Here is a tiny trained network, its code and every weight. The questions are about switching its units off for an input and a target symbol, where a switched-off unit gives its printed mean instead of its output.

import numpy as np


def w(rows, s, z=0):
    codes = np.array(rows[::2]) - 128.0
    scale = np.full(codes.shape[1], s)
    scale[-1] = z or s
    return codes * scale


def norm(h):
    return h / np.sqrt((h * h).mean(-1, keepdims=True) + 1e-5)


def f(y):
    return np.maximum(y, 0)


def softmax(a):
    e = np.exp(a - a.max(-1, keepdims=True))
    return e / e.sum(-1, keepdims=True)


def log_softmax(a):
    a = a - a.max(-1, keepdims=True)
    return a - np.log(np.exp(a).sum(-1, keepdims=True))


def net(x, mask):
    ids = ['Λαεζμψ'.index(c) for c in x.split()]
    T = len(ids)
    res = E[ids] + P[:T]
    u = 0
    for l in range(2):
        r = norm(res)
        for j in range(2):
            rows = slice(3 * j, 3 * j + 3)
            q, k, v = (r @ M[l][rows].T for M in (Q, K, V))
            z = softmax(np.where(np.tri(T) > 0, q @ k.T / 3**0.5, -1e9)) @ v
            o = O[l][rows]
            res = res + np.where(mask[u + j], z, o[:, -1]) @ o[:, :-1]
        u += 2
        y = f(norm(res) @ A[l][:, :-1].T + A[l][:, -1])
        res = res + np.where(mask[u : u + 16], y, B[l][:, -1]) @ B[l][:, :-1]
        u += 16
    return log_softmax(norm(res)[-1] @ U[:, :-1].T + U[:, -1])


Q, K, V, O, A, B = {}, {}, {}, {}, {}, {}
E = w([
[94,95,44,84,152,60,132],'Λ',
[126,106,160,192,52,103,110],'α',
[178,114,141,155,212,166,51],'ε',
[135,118,108,200,69,172,179],'ζ',
[107,135,169,144,145,254,169],'μ',
[71,124,137,101,44,166,86],'ψ',
],0.0088)
P = w([
[83,114,132,81,143,184,191],'0',
[95,172,139,162,142,183,106],'1',
[117,168,133,160,116,178,91],'2',
[143,185,103,152,85,175,72],'3',
[101,92,164,163,108,136,107],'4',
[123,71,167,152,111,116,118],'5',
[125,60,192,117,109,73,188],'6',
[194,96,141,111,103,127,122],'7',
[218,103,124,100,96,120,142],'8',
[255,167,55,111,63,105,122],'9',
],0.0067)
Q[0] = w([
[94,141,100,170,137,168,216],'0.h1',
[160,81,186,117,103,52,178],'0.h1',
[43,149,121,86,68,148,187],'0.h1',
[175,42,132,113,2,181,196],'0.h2',
[132,63,160,181,168,134,113],'0.h2',
[149,54,143,164,149,152,31],'0.h2',
],0.0063)
K[0] = w([
[182,132,168,159,141,187,187],'0.h1',
[108,171,112,190,108,98,86],'0.h1',
[127,133,181,108,77,160,119],'0.h1',
[24,107,2,117,170,76,143],'0.h2',
[157,177,125,149,160,118,116],'0.h2',
[204,141,131,110,196,119,79],'0.h2',
],0.0083)
V[0] = w([
[126,162,179,175,52,195,135],'0.h1',
[197,205,133,139,89,241,84],'0.h1',
[13,171,98,90,116,122,206],'0.h1',
[123,164,196,158,68,252,96],'0.h2',
[99,95,80,152,100,101,123],'0.h2',
[116,135,91,191,100,133,27],'0.h2',
],0.0032)
O[0] = w([
[183,163,189,100,242,43,82,246],'0.h1',
[195,150,130,143,193,138,82,212],'0.h1',
[115,138,80,115,47,20,154,233],'0.h1',
[136,254,205,116,182,136,162,89],'0.h2',
[119,145,66,179,153,73,83,215],'0.h2',
[136,133,109,105,190,118,92,224],'0.h2',
],0.0046,0.0012)
A[0] = w([
[99,212,113,149,46,171,128,16],'0.n1',
[155,139,122,169,147,42,69,75],'0.n2',
[152,103,24,166,10,65,126,138],'0.n3',
[170,163,113,197,176,73,124,154],'0.n4',
[190,137,126,83,39,93,153,3],'0.n5',
[104,58,147,179,111,152,127,80],'0.n6',
[84,97,140,108,72,77,79,116],'0.n7',
[135,97,182,83,145,127,42,113],'0.n8',
[41,162,12,69,107,83,108,86],'0.n9',
[186,114,133,179,174,167,175,99],'0.n10',
[121,153,75,2,232,87,155,79],'0.n11',
[118,190,205,13,92,109,148,63],'0.n12',
[173,200,218,97,100,114,89,43],'0.n13',
[90,171,135,44,237,156,71,95],'0.n14',
[144,101,159,120,151,172,184,72],'0.n15',
[192,148,134,158,170,169,169,59],'0.n16',
],0.0047,0.0036)
B[0] = w([
[142,158,60,131,110,174,183,142],'0.n1',
[132,116,132,115,87,183,99,153],'0.n2',
[137,151,177,80,227,163,122,253],'0.n3',
[126,81,106,139,103,144,194,173],'0.n4',
[210,156,90,149,215,137,79,137],'0.n5',
[71,152,84,115,116,131,138,164],'0.n6',
[175,171,133,105,159,141,150,182],'0.n7',
[133,87,105,77,113,122,154,171],'0.n8',
[228,113,165,146,130,138,108,201],'0.n9',
[134,119,119,133,149,49,143,176],'0.n10',
[135,138,195,160,3,234,105,176],'0.n11',
[93,150,84,89,179,30,125,141],'0.n12',
[139,196,133,93,135,93,52,146],'0.n13',
[95,66,72,58,121,172,139,177],'0.n14',
[125,124,93,113,182,108,92,147],'0.n15',
[174,135,104,138,120,83,134,158],'0.n16',
],0.005,0.0048)
Q[1] = w([
[158,181,55,117,112,58,181],'1.h1',
[109,255,85,190,97,197,93],'1.h1',
[231,176,26,151,111,226,21],'1.h1',
[125,39,181,148,116,57,154],'1.h2',
[176,103,148,49,196,111,170],'1.h2',
[33,85,198,97,149,133,173],'1.h2',
],0.0085)
K[1] = w([
[214,32,76,78,61,51,129],'1.h1',
[56,106,158,17,152,30,231],'1.h1',
[45,2,210,161,160,67,165],'1.h1',
[151,166,105,190,118,181,24],'1.h2',
[159,109,97,64,86,147,44],'1.h2',
[139,249,40,126,147,172,116],'1.h2',
],0.007)
V[1] = w([
[156,195,29,191,155,144,190],'1.h1',
[32,146,240,140,100,128,148],'1.h1',
[211,93,76,177,64,47,114],'1.h1',
[33,170,122,101,129,148,22],'1.h2',
[113,133,165,240,47,103,108],'1.h2',
[185,84,105,16,2,134,119],'1.h2',
],0.0046)
O[1] = w([
[219,174,53,143,196,157,54,115],'1.h1',
[141,110,225,78,124,87,213,119],'1.h1',
[37,206,158,95,201,255,67,12],'1.h1',
[201,201,190,192,86,201,146,137],'1.h2',
[150,34,201,83,201,157,155,4],'1.h2',
[88,133,212,218,127,46,2,225],'1.h2',
],0.0044,0.0029)
A[1] = w([
[131,143,149,181,121,141,85,36],'1.n1',
[2,133,123,128,140,82,161,174],'1.n2',
[117,115,151,70,178,150,133,221],'1.n3',
[109,93,127,140,118,198,152,5],'1.n4',
[131,124,84,167,174,124,137,75],'1.n5',
[96,77,113,164,132,115,147,127],'1.n6',
[130,115,90,78,116,132,137,90],'1.n7',
[176,138,129,110,150,154,126,62],'1.n8',
[92,129,90,73,100,173,149,57],'1.n9',
[43,164,134,179,117,225,154,102],'1.n10',
[96,111,154,136,119,159,194,98],'1.n11',
[140,205,116,142,124,174,157,72],'1.n12',
[138,107,117,147,144,114,107,144],'1.n13',
[143,123,132,107,201,67,105,48],'1.n14',
[87,163,152,119,175,203,110,86],'1.n15',
[144,151,167,144,114,65,129,161],'1.n16',
],0.0078,0.002)
B[1] = w([
[86,133,86,132,100,186,86,231],'1.n1',
[138,161,139,182,58,220,51,166],'1.n2',
[132,94,149,198,98,171,127,216],'1.n3',
[54,117,175,107,136,208,116,152],'1.n4',
[159,127,125,155,130,117,42,196],'1.n5',
[72,105,151,177,107,98,72,195],'1.n6',
[124,102,105,144,108,151,144,182],'1.n7',
[153,151,159,127,135,190,144,206],'1.n8',
[46,64,49,109,158,110,165,161],'1.n9',
[52,82,60,81,2,77,151,171],'1.n10',
[164,91,145,181,36,137,142,160],'1.n11',
[117,57,209,133,125,91,154,186],'1.n12',
[85,124,147,160,124,128,100,243],'1.n13',
[105,21,101,94,107,96,168,201],'1.n14',
[48,100,104,162,97,201,148,169],'1.n15',
[134,127,91,157,171,207,71,253],'1.n16',
],0.0056,0.0026)
U = w([
[120,90,65,155,58,171,127,253],'Λ',
[161,172,176,166,125,144,86,63],'α',
[144,111,101,90,254,161,101,54],'ε',
[181,112,104,121,153,4,181,148],'ζ',
[80,115,216,88,152,160,202,42],'μ',
[9,152,104,108,131,52,89,104],'ψ',
],0.0089,0.0032)

Each question gives the input, a string of symbols that net reads in full, and the target symbol t.
The units are the heads (3 rows each of Q, K, V and O) and the neurons (one row each of A and B). Each row of codes is followed by its name. A weight is (code - 128) times the scale printed after its matrix; where a second scale follows, it is the last column's (O, A, B and U).
mask holds one flag per unit, layer by layer, with each layer's heads first. A switched-off unit (its flag False) gives its mean, the last column of its rows in O or B, instead of its output. The means were averaged over made-up inputs and are rounded, as every weight is.
A unit's drop is (log p(t) with every unit on - log p(t) with that unit switched off) / (log p(t) with every unit on - log p(t) with every unit switched off).
The circuit of an input: a set's keep is (log p(t) with only the set's units on - log p(t) with every unit switched off) / (log p(t) with every unit on - log p(t) with every unit switched off). Starting from the 12 units with the biggest drops (on a tie, the unit counted first), units are removed one at a time, each time the one whose removal leaves the highest keep (on an exact tie, the one counted first), for as long as the keep stays at least 0.8.
units of the circuit, in order: the units of the circuit, biggest drop first
unit that matters most: the unit with the biggest drop
top k neurons: the k neurons with the biggest drops, biggest first
k most important neurons of layer l: the k neurons of layer l with the biggest drops, biggest first
drop of u: that unit's drop, to one decimal
input μ ψ μ ψ ψ, target α: units of the circuit, in order : 0.h1, 0.h2
input ζ ζ Λ Λ Λ α, target ψ: unit that matters most : 0.n11
input ζ μ ψ Λ α ψ, target α: units of the circuit, in order : 1.h2, 0.n7, 0.h1
input α ε ψ μ ε ε ψ ψ, target ψ: units of the circuit, in order : 0.n12, 0.h2
input ψ ψ μ ζ, target α: units of the circuit, in order : 0.h1, 0.h2
input α ε ψ, target μ: units of the circuit, in order : 1.h1, 0.h2
input ζ ζ ψ, target ε: units of the circuit, in order : 1.h1, 0.h1, 1.h2, 0.h2
input ζ Λ α, target ε: 2 most important neurons of layer 0 : 0.n3, 0.n11
input ψ ψ μ ψ ψ Λ μ, target α: 2 most important neurons of layer 0 : 0.n14, 0.n1
input ζ Λ Λ, target ε: 3 most important neurons of layer 0 : 0.n3, 0.n9, 0.n11
input ζ ζ μ ε ε Λ Λ ζ ζ μ, target ψ: units of the circuit, in order : 1.h2, 0.n11, 1.h1, 0.n9
input ψ Λ ε μ ε ε Λ ζ ζ ψ, target ψ: 2 most important neurons of layer 0 : 0.n11, 0.n3
input ζ μ ψ μ, target ε: top 2 neurons : 0.n11, 0.n13
input ψ α ψ ε ε α, target α: unit that matters most : 0.h2
input ζ μ ε ψ μ ψ ε α ε α, target α: units of the circuit, in order : 0.h2, 0.n3
input Λ α ζ Λ ε μ μ, target ψ: top 2 neurons : 0.n9, 0.n11
input α Λ Λ ψ, target μ: top 2 neurons : 0.n3, 0.n9
input α μ Λ μ ζ ψ ψ μ Λ, target α: top 2 neurons : 0.n11, 0.n9
input μ μ μ ε α Λ ε, target Λ: 2 most important neurons of layer 0 : 0.n3, 0.n9
input ψ ε Λ ζ α ε Λ, target ε: units of the circuit, in order : 1.h1
input μ μ Λ ψ ε μ μ α Λ ε, target ζ: 3 most important neurons of layer 0 : 0.n9, 0.n6, 0.n14
input ζ ε ε ζ ζ ε Λ μ, target ε: top 2 neurons : 0.n11, 0.n10
input Λ ψ ζ Λ μ ψ Λ ζ Λ ε, target ψ: top 2 neurons : 0.n11, 0.n9
input ψ Λ Λ ζ ε μ ζ ε Λ ζ, target ε: drop of 0.n10 : 0.0
input ψ ζ Λ ε ε Λ ε, target Λ: drop of 1.n1 : 0.2
